Rows with their classes:
|  -5 |  34 |  10 |  -3 |   1 |   5 |  -1 |  -1 |   0 |   2 |   0 |  -6 |  -5 |   2 |   2 |  -9 |   2 |  -4 | -11 | -22 | -11 |   3 |  -8 | -14 |  15 |   0 |   3 |  22 |  -3 | -11 |   1 | -11 | -11 |   5 |   5 |  -2 |  -6 |   4 |  -1 | -19 |  -3 |   7 |  -9 |  -3 |   0 |  -4 | -26 |   8 | -16 | -42 |  24 |   7 |  -1 | -11 |   5 |   9 |   3 |   0 |  -6 |
(30)
|   8 |  27 |   0 | -11 |   1 |   0 |  -2 | -24 |   5 |  -1 |   4 | -15 |  11 |   6 |  -2 | -18 |  -1 |  -7 |   4 | -23 |  14 |  -2 |   4 | -17 |   4 |   1 |   0 |  24 |   4 | -17 |   0 |  -5 |  -6 |  11 |  15 |  18 |  -2 |  16 |   5 | -11 |  -3 |  15 | -22 | -18 | -16 |  -3 | -24 |   8 | -16 | -32 |  19 |  18 | -11 |  -4 |   4 |   5 | -21 |  -5 |  -6 |
(30)
|  -3 |  43 |  18 |  -8 |  -4 | -12 |  -6 |   7 |  -5 |   0 |   2 | -15 |   5 | -12 | -11 |  -3 |  -5 |  -2 | -26 | -12 |   9 |  -2 |   4 | -16 |  14 |  11 |   8 |  16 |   1 |  -2 |  -7 |   0 | -17 |   6 |   3 |  10 | -26 |  14 |   4 |   0 |   0 |  -5 | -26 | -15 |   2 |   3 | -16 |  39 | -14 |  -2 |   6 |  11 |  -7 |  -6 |  10 |  -2 |   2 |   1 |  -3 |
(31)
| -10 |  44 |  17 |  -9 |   0 |   1 | -11 |   2 |  -6 |   3 |   1 |  -4 |   7 |  -2 |  -8 |  -7 |   1 |  -3 | -14 | -24 |   5 |  -4 |   7 | -75 |  16 |  13 |   3 |  21 |   4 | -12 |  -4 |  -8 | -19 |  11 | -15 |   4 | -13 |   9 |  -1 | -12 |   1 |   5 | -16 | -14 | -11 |  -3 | -23 |  11 | -22 | -27 |  11 |  20 |  -6 | -11 |  20 |   4 |   2 |  -3 |  -7 |
(31)
|  -3 |  30 |  22 | -11 |  -3 |   8 |   2 |  12 |  -2 |  -4 |   3 |  -5 |   1 | -12 |  -9 |   7 |   4 |  -4 | -12 |  -2 |  19 |   5 |  10 |  -8 |  15 |   4 |  13 |  16 |   5 |  -6 |  -7 |  -3 |  -6 |  -4 |   4 |  -5 |   0 |  -2 |  71 |   9 |   1 |   6 | -21 |  -1 | -11 |  -1 | -14 |   6 | -26 | -19 |   3 |   7 |  -8 |  -3 |   2 |  -3 |  -4 |   1 | -11 |
(31)
|   5 |  28 |  23 |  -8 | -14 |  12 |   4 |   7 |   8 | -15 |   5 |  -5 |  17 | -10 |  -7 |  -4 |   7 |  -5 |  -2 |  -3 |   9 |   2 |  12 | -18 |   9 |   6 |   1 |  11 |  -1 |  -5 |  -4 |   0 |  -5 |   3 |   8 |  13 |  -7 |  13 |  -3 |  12 |   0 |   4 | -21 | -13 |  -7 |  -5 | -21 |  11 | -16 | -19 |  11 |  13 |  -9 | -22 |   1 |  -1 |  -9 |  -4 | -11 |
(31)
|  -2 |  23 |  12 | -18 |  -1 |   0 |   1 |   1 |   4 |  14 |   0 |  -7 |  -1 |   0 |  -4 |   1 |   4 |   5 |  15 | -15 |   9 |  -4 |  -4 |  -7 |   9 |  -1 |   0 |  18 |   0 |  -4 |  -4 |  -7 |  -5 |  -3 |   5 |   2 |  27 |   6 |   3 |   6 |  -4 |   8 | -13 |  -2 | -16 |  -3 | -25 |   5 | -16 | -17 |   8 |   9 |  -9 | -12 |   2 |   2 |  -2 |  -4 | -11 |
(30)
|  -6 |  31 |  13 | -17 |  14 |   6 |  10 |   0 |   8 |  -2 |  -5 | -10 |   2 |   9 |   1 |  -7 |   5 |  -3 |  -8 | -18 |   4 |   2 |  -9 | -14 |  -9 |  -2 |  -2 |  26 |   1 |  -9 |   8 |  -3 |   0 |   1 |   4 |  -8 |   3 |  -5 |  -7 |  -6 |  -6 |  11 |  -7 |  -6 | -15 |  -4 | -25 |  15 | -10 | -38 |  29 |   9 |  -8 | -21 |   0 |   6 |  -3 |  -4 |  -9 |
(32)
|   4 |  11 |  14 | -14 |   5 |   4 |   9 |  -4 |  10 |  -9 |  -2 |  -3 |   2 |  -4 |  -5 |  -7 |   6 |  -2 |  -3 | -13 |  -1 |   7 | -10 | -13 |  -1 |  -2 |   1 |  15 |   2 |   1 |  -6 |   5 |  -3 |  -1 |  14 |  -5 |  11 |   5 |  -4 |   5 | -14 |   5 | -13 | -13 |  -5 |  -4 | -26 |  -1 |  -9 | -16 |  33 |  10 |  -5 | -10 |  -5 |  -2 | -10 |  -7 |  -2 |
(32)
|  13 |  22 |  17 | -15 |   0 |   7 |  -1 |  13 |   1 |  -2 |   2 |  -3 |   0 |  -5 |  -8 |  12 |   7 |  -1 |  -7 | -13 |  -4 |   3 |   2 |  -4 |   9 |   3 |   0 |  19 |  -7 |   6 |  -2 | -13 |  -7 |  12 |   0 |  -3 |   2 |   4 |  -3 |  -1 |   3 |   7 | -18 |   4 |  -4 |  -2 | -18 |   6 | -18 | -20 |   9 |   7 |  -2 | -14 |   1 |   6 |   7 |  -4 | -10 |
(32)
| -10 |  34 |   6 | -14 |  10 |  -1 |  -2 |  -1 |   4 |   1 |  -4 | -11 |   4 |  11 |   4 | -15 |   1 |  -3 | -10 | -25 |   4 |  -3 |  -4 | -11 |  13 |  -8 |   3 |  29 |  -5 |  -6 |   2 |  -5 |  -5 |  11 |   4 | -10 |  -8 |  -4 |   4 | -17 |  -4 |  10 | -14 | -13 |  -6 |  -8 | -22 |   4 | -16 | -41 |  28 |  13 |  -6 |  -8 |   0 |  10 |  -4 |  -6 | -11 |
(32)
|  -6 |  44 |  18 |   7 |  10 |   2 |   2 |   4 |   3 |   5 |  -1 |  -5 |   0 |   4 | -18 |  -6 |   4 | -12 | -11 |  -9 |  10 |   1 |   2 |   0 |  17 |   2 |  -1 |  28 |   2 | -11 |  -6 | -19 |  -6 |   9 |  15 |   1 |   2 |   2 |  -7 |  -6 |  -6 |   3 | -16 | -10 |  -5 |  -8 | -32 |  11 | -20 | -39 |  17 |   7 |  -7 |  -9 |   5 |   2 |  -3 |  -6 |  -9 |
(31)
| -10 |  39 |  13 | -12 |  11 |   7 |  -1 |   8 |  14 |   3 |  -4 | -10 |  -5 |   3 |   2 |  -3 |   2 |  -5 | -10 | -13 |   7 |  -1 |  11 | -10 |  13 |   5 |   3 |  32 |   1 | -19 |   0 | -14 |   4 |  12 |   9 |  -3 |   2 |   2 |  -3 | -10 |  -4 |   7 | -12 |  -8 |  -4 |  -7 | -25 |  11 | -23 | -37 |  20 |  12 |  -3 | -11 |   7 |   7 |  -2 |  -4 | -12 |
(31)
| -14 |  75 |  14 | -12 |   4 | -10 | -10 |  -2 |  -6 |   4 |  -1 | -18 |   4 |   4 |  -8 | -16 |  -8 |  -5 | -17 | -39 |  15 |  -8 |  -7 | -30 |  24 |  12 |   7 |  40 |  -4 | -22 |  -4 | -15 | -37 |  22 |   2 |   6 | -17 |  16 |  -1 | -35 |  -1 |  15 | -24 | -11 |  -6 |   0 | -31 |  23 | -14 | -43 |  21 |  11 |  -7 |  -9 |  10 |  11 |  -9 |  -9 |  -7 |
(31)
|  -5 |  29 |  12 | -15 |  -4 |   6 |   8 |   0 |  10 |  -2 |  18 |  -9 |  11 |  -9 |  -4 |  -4 |   7 |   1 |  -9 | -19 |   3 |  -3 |  -6 | -14 |   3 |  -5 |  -1 |  26 |   7 |  -6 | -13 |  -7 |  -1 |  -2 |   8 |   3 |  11 |   1 |  -7 |  -4 | -11 |  -3 | -22 |   1 |  -7 |  -4 | -21 |   4 | -12 | -26 |  26 |  12 |  -6 | -11 |   5 |  -4 | -15 |  -7 | -15 |
(32)
| -11 |  61 |  10 |  -8 |   5 |  -9 | -10 |   0 |   1 |   4 |  -3 | -18 |   0 |   5 | -10 | -17 |  -7 |  -6 | -20 | -39 |  11 |   4 | -10 | -20 |  37 |  11 |   6 |  32 |   1 | -21 |   0 | -10 | -19 |  25 |   9 |   1 | -21 |   9 |   2 | -19 |   2 |  12 |  -9 | -16 |  -6 |  -3 | -26 |  15 | -17 | -50 |  21 |  13 |  -6 | -11 |  15 |  14 |  -2 |  -4 |  -2 |
(31)
|   1 |  26 |  -3 |  -6 |   8 |  -8 |  -3 | -22 |  -1 |  -7 |  -5 | -15 |   3 |   6 |   1 | -16 |  -3 |  -5 |  -1 | -49 |   3 |  -4 | -14 | -26 |   5 |  -7 |   1 |  24 |   2 |  -3 |  -8 |   0 | -11 |   6 |   1 |   2 |  -4 |  10 |   3 | -23 |   0 |   8 | -11 |  -9 |   8 |   2 | -25 |  10 |   2 | -26 |  27 |   9 |   2 | -15 |   2 |  25 |  -6 |  -8 |  -7 |
(32)
|  -2 |  33 |   7 |  -8 |   1 |  -3 | -15 |  -3 |   4 |   0 |   2 | -13 |   3 |  -1 |  -2 | -10 |   3 |  -4 |  -5 | -31 |   5 |   0 |   2 | -13 |   8 |  14 |  -1 |  20 |   4 |  -8 |  -1 |  -4 |  -9 |   7 |   3 |   1 |  -5 |   8 |  -8 | -10 |  -1 |   9 | -10 |  -1 |  -6 |  -2 | -26 |   7 | -22 | -30 |  18 |  13 |  -3 |  -6 |  -7 |   7 |  -5 |  -5 | -11 |
(30)
|  -2 |  36 |   8 |  -6 |   2 |   1 |  -1 |  -4 |   4 |  -3 |   0 | -13 |   7 |   6 |   2 | -12 |  -5 |  -5 | -10 | -29 |   7 |   2 |  -4 | -14 |   9 |   1 |   2 |  22 |  -2 | -15 |  -3 |  -4 |  -4 |   0 |   0 |   7 |  -3 |   7 |   0 |  -9 |  -5 |   5 | -16 |  -9 |  -4 |   0 | -27 |  18 | -15 | -37 |  25 |  10 |  -7 |  -4 |   4 |   7 |  -8 |  -5 |  -5 |
(32)
